Below are the code and all the weights of a small trained network. Each question names an input and a class and asks about switching units off, where a switched-off unit gives its printed mean instead of its output.

import numpy as np


def w(rows, s, z=0):
    codes = np.array(rows[::2]) - 128.0
    scale = np.full(codes.shape[1], s)
    scale[-1] = z or s
    return codes * scale


def norm(h):
    return h / np.sqrt((h * h).mean(-1, keepdims=True) + 1e-5)


def f(y):
    return np.maximum(y, 0)


def log_softmax(a):
    a = a - a.max(-1, keepdims=True)
    return a - np.log(np.exp(a).sum(-1, keepdims=True))


def net(x, mask):
    res = np.array(x, float).reshape(1, 2) / 4 @ E
    u = 0
    for l in range(2):
        y = f(norm(res) @ A[l][:, :-1].T + A[l][:, -1])
        res = res + np.where(mask[u : u + 9], y, B[l][:, -1]) @ B[l][:, :-1]
        u += 9
    return log_softmax(norm(res)[-1] @ U[:, :-1].T + U[:, -1])


A, B = {}, {}
E = w([
[190,2,97,160],'x0',
[168,145,129,178],'x1',
],0.0093)
A[0] = w([
[194,218,160,255,27],'0.n1',
[84,143,144,88,103],'0.n2',
[125,196,160,133,56],'0.n3',
[68,92,173,43,124],'0.n4',
[116,184,81,138,87],'0.n5',
[95,159,166,170,142],'0.n6',
[155,62,161,165,122],'0.n7',
[202,154,171,229,5],'0.n8',
[86,82,205,77,20],'0.n9',
],0.0083,0.0027)
B[0] = w([
[25,88,9,67,252],'0.n1',
[189,154,144,133,191],'0.n2',
[192,138,154,177,205],'0.n3',
[86,94,25,125,210],'0.n4',
[176,130,154,139,178],'0.n5',
[190,147,136,151,194],'0.n6',
[172,202,134,180,232],'0.n7',
[68,26,6,109,219],'0.n8',
[135,116,97,80,156],'0.n9',
],0.012,0.0046)
A[1] = w([
[113,112,66,71,37],'1.n1',
[186,3,153,136,145],'1.n2',
[95,154,135,146,134],'1.n3',
[107,114,107,91,250],'1.n4',
[166,109,148,92,114],'1.n5',
[192,107,122,137,117],'1.n6',
[202,76,73,153,130],'1.n7',
[176,48,126,183,58],'1.n8',
[104,72,131,119,23],'1.n9',
],0.017,0.0024)
B[1] = w([
[77,109,84,110,205],'1.n1',
[228,198,63,115,207],'1.n2',
[171,76,123,113,141],'1.n3',
[162,81,82,209,179],'1.n4',
[112,150,138,189,133],'1.n5',
[44,111,133,112,174],'1.n6',
[8,126,239,125,250],'1.n7',
[219,121,71,126,205],'1.n8',
[78,118,77,124,148],'1.n9',
],0.019,0.013)
U = w([
[89,122,2,149,166],'0',
[205,221,120,129,231],'1',
[27,119,150,151,167],'2',
[180,63,195,162,17],'3',
[201,86,149,134,14],'4',
[192,84,177,140,2],'5',
[159,55,193,155,39],'6',
[192,65,173,125,9],'7',
],0.016,0.0073)

Each question gives the input, the list of numbers given to net, and the class t.
The units are the neurons (one row each of A and B). Each row of codes is followed by its name. A weight is (code - 128) times the scale printed after its matrix; where a second scale follows, it is the last column's (A, B and U).
mask holds one flag per neuron, layer by layer. A switched-off neuron (its flag False) gives its mean, the last column of its row in B, instead of its output. The means were averaged over made-up inputs and are rounded, as every weight is.
A unit's drop is (log p(t) with every unit on - log p(t) with that unit switched off) / (log p(t) with every unit on - log p(t) with every unit switched off).
The circuit of an input: a set's keep is (log p(t) with only the set's units on - log p(t) with every unit switched off) / (log p(t) with every unit on - log p(t) with every unit switched off). Starting from the 12 units with the biggest drops (on a tie, the unit counted first), units are removed one at a time, each time the one whose removal leaves the highest keep (on an exact tie, the one counted first), for as long as the keep stays at least 0.8.
circuit, biggest first: the units of the circuit, biggest drop first
most important unit: the unit with the biggest drop
k most important neurons: the k neurons with the biggest drops, biggest first
k most important neurons of layer l: the k neurons of layer l with the biggest drops, biggest first
drop when u is switched off: that unit's drop, to one decimal
input [-4,-2], class 1: 4 most important neurons => (0.n8; 0.n1; 1.n7; 1.n1)
input [8,7], class 1: most important unit => 1.n2
input [2,3], class 2: 2 most important neurons => (0.n7; 1.n7)
input [-5,-3], class 1: 2 most important neurons => (0.n1; 0.n8)
input [-8,-3], class 1: 2 most important neurons => (1.n7; 0.n1)
input [8,-5], class 1: circuit, biggest first => (1.n2; 0.n1)
input [-3,3], class 2: 2 most important neurons of layer 0 => (0.n3; 0.n6)
input [3,-3], class 2: 3 most important neurons => (1.n7; 0.n7; 0.n8)
input [1,-2], class 2: 2 most important neurons of layer 1 => (1.n2; 1.n8)
input [4,0], class 1: circuit, biggest first => (0.n1; 1.n2)
input [-2,-3], class 2: 3 most important neurons => (0.n1; 0.n2; 1.n2)
input [3,-2], class 2: 3 most important neurons => (1.n7; 0.n7; 1.n6)
input [-4,1], class 1: 3 most important neurons => (0.n8; 1.n7; 1.n1)
input [-3,-1], class 2: most important neuron => (1.n2)
input [-6,3], class 1: 2 most important neurons of layer 1 => (1.n7; 1.n1)
input [3,2], class 2: 3 most important neurons => (1.n7; 0.n7; 1.n6)
input [5,-3], class 1: 2 most important neurons of layer 1 => (1.n2; 1.n8)
input [7,-3], class 1: 2 most important neurons => (1.n2; 0.n1)
input [2,1], class 2: drop when 0.n7 is switched off => 1.0
input [-8,0], class 1: drop when 1.n7 is switched off => 0.8
input [1,0], class 2: most important unit => 1.n2
input [8,-1], class 1: drop when 0.n1 is switched off => 0.1
input [3,3], class 2: drop when 0.n7 is switched off => 1.1
